Here is a tiny trained network, its code and every weight. The questions are about switching its units off for an input and a class, where a switched-off unit gives its printed mean instead of its output.

import numpy as np


def w(rows, s, z=0):
    codes = np.array(rows[::2]) - 128.0
    scale = np.full(codes.shape[1], s)
    scale[-1] = z or s
    return codes * scale


def f(y):
    return np.maximum(y, 0)


def log_softmax(a):
    a = a - a.max(-1, keepdims=True)
    return a - np.log(np.exp(a).sum(-1, keepdims=True))


def net(x, mask):
    res = np.array(x, float).reshape(1, 7) / 4 @ E
    y = f(res @ A[0][:, :-1].T + A[0][:, -1])
    res = res + np.where(mask, y, B[0][:, -1]) @ B[0][:, :-1]
    return log_softmax(res[-1] @ U[:, :-1].T + U[:, -1])


A, B = {}, {}
E = w([
[132,120,140,127,101,128,122,130,115,120,138,141],'x0',
[117,134,231,219,154,175,129,117,169,174,176,132],'x1',
[128,112,128,131,132,126,123,131,136,118,129,127],'x2',
[129,134,136,148,128,120,134,124,114,118,110,150],'x3',
[160,203,180,77,171,61,172,94,156,59,191,133],'x4',
[26,116,98,149,104,150,250,145,140,99,164,136],'x5',
[123,123,124,126,134,127,124,119,127,130,134,130],'x6',
],0.013)
A[0] = w([
[132,129,35,73,91,52,134,129,81,79,82,110,66],'n1',
[211,112,149,117,147,85,39,92,121,151,81,108,3],'n2',
[114,118,240,187,123,142,142,123,193,195,163,137,12],'n3',
[174,188,186,73,169,86,194,120,143,60,224,126,117],'n4',
[115,135,255,211,133,212,133,88,168,168,172,114,63],'n5',
[99,102,74,121,72,91,196,96,166,118,104,120,74],'n6',
[123,166,177,75,132,119,147,145,147,103,133,149,49],'n7',
[206,137,150,77,143,166,77,104,146,144,97,145,12],'n8',
[122,145,134,122,96,133,133,110,163,124,105,130,76],'n9',
[143,150,170,93,148,80,155,145,141,80,175,144,120],'n10',
[101,151,177,81,155,91,132,115,129,82,164,134,115],'n11',
[101,147,213,188,180,152,116,133,94,180,180,118,88],'n12',
[121,122,42,12,102,103,130,127,74,49,38,129,63],'n13',
[155,132,98,155,103,121,149,91,152,123,133,146,61],'n14',
[76,41,70,149,105,223,96,182,104,216,79,148,133],'n15',
[44,124,109,128,124,167,203,145,130,103,185,145,49],'n16',
[68,114,98,156,108,156,212,150,119,101,186,122,37],'n17',
[143,177,187,89,141,38,175,75,150,67,198,104,142],'n18',
[220,126,144,123,151,120,48,112,116,152,120,140,80],'n19',
[26,113,105,124,117,172,234,121,152,83,128,145,25],'n20',
[86,57,83,187,64,206,102,163,82,221,60,95,114],'n21',
],0.0089,0.0038)
B[0] = w([
[66,49,75,41,207,218,172,181,167,155,168,212,210],'n1',
[117,171,175,175,141,50,89,220,40,170,116,85,200],'n2',
[103,61,89,43,174,176,154,181,153,142,150,191,204],'n3',
[120,142,104,182,56,128,175,69,175,79,33,121,211],'n4',
[51,39,68,62,176,170,200,218,150,145,205,217,229],'n5',
[133,132,193,115,160,142,117,147,71,154,162,114,171],'n6',
[96,132,119,156,139,153,126,120,141,109,71,122,153],'n7',
[167,92,165,164,109,55,86,152,50,159,115,89,175],'n8',
[134,132,170,160,126,186,136,123,134,129,140,128,128],'n9',
[172,178,90,147,92,143,110,95,163,108,86,97,175],'n10',
[129,158,116,147,80,127,95,87,153,76,111,120,169],'n11',
[67,96,110,75,111,176,147,147,151,99,227,152,195],'n12',
[53,53,71,49,172,195,198,173,180,180,236,156,230],'n13',
[118,102,113,85,90,140,106,120,91,124,101,118,130],'n14',
[173,148,129,164,65,125,113,31,204,73,84,120,244],'n15',
[160,123,199,166,171,69,22,151,67,205,119,87,194],'n16',
[139,156,193,159,154,45,80,177,55,183,110,88,192],'n17',
[218,192,72,176,109,144,117,38,158,87,77,133,208],'n18',
[175,129,244,164,170,103,83,166,95,199,145,85,197],'n19',
[188,154,199,122,125,40,73,179,62,197,154,49,205],'n20',
[180,229,100,199,51,155,138,43,190,2,54,119,249],'n21',
],0.0076,0.019)
U = w([
[114,149,100,157,92,134,152,2,187,62,38,149,226],'0',
[54,63,79,59,150,171,182,165,159,157,190,209,176],'1',
[113,129,233,145,133,54,102,155,26,200,104,103,4],'2',
],0.0087,0.0018)

Each question gives the input, the list of numbers given to net, and the class t.
The units are the neurons (one row each of A and B). Each row of codes is followed by its name. A weight is (code - 128) times the scale printed after its matrix; where a second scale follows, it is the last column's (A, B and U).
mask holds one flag per neuron, in row order. A switched-off neuron (its flag False) gives its mean, the last column of its row in B, instead of its output. The means were averaged over made-up inputs and are rounded, as every weight is.
A unit's drop is (log p(t) with every unit on - log p(t) with that unit switched off) / (log p(t) with every unit on - log p(t) with every unit switched off).
unit that matters most: the unit with the biggest drop
top k neurons: the k neurons with the biggest drops, biggest first
drop when u is switched off: that unit's drop, to one decimal
input [-2,2,4,-5,-7,5,-3], class 0: unit that matters most => n21
input [7,3,6,-6,3,2,-6], class 0: top 3 neurons => (n13, n1, n4)
input [6,-2,3,5,-6,8,-7], class 2: top 3 neurons => (n20, n17, n16)
input [-7,-5,-5,0,6,5,0], class 0: top 2 neurons => (n18, n4)
input [7,-7,-3,7,-8,0,6], class 0: top 2 neurons => (n21, n15)
input [8,-8,2,3,-6,-8,0], class 1: top 2 neurons => (n13, n1)
input [4,7,4,-4,-4,-7,-2], class 1: top 4 neurons => (n5, n3, n12, n20)
input [-5,-3,4,7,-5,5,-5], class 0: top 2 neurons => (n21, n15)
input [2,7,4,-7,6,-3,6], class 1: top 3 neurons => (n5, n21, n3)
input [-3,-4,-6,-7,3,-6,6], class 2: top 2 neurons => (n2, n5)
input [-1,-3,-6,6,-4,-5,-4], class 2: top 2 neurons => (n2, n19)
input [2,-7,-7,-8,8,4,-6], class 0: top 2 neurons => (n18, n4)
input [-6,6,-7,-5,-6,7,-8], class 2: top 4 neurons => (n20, n17, n16, n13)
input [-6,4,-1,8,-1,6,-5], class 2: unit that matters most => n20
input [8,6,2,2,0,8,1], class 2: top 3 neurons => (n20, n16, n17)
input [8,-3,-8,6,-7,-6,4], class 0: top 2 neurons => (n21, n15)
input [7,7,0,6,-5,-4,1], class 1: drop when n5 is switched off => 1.7
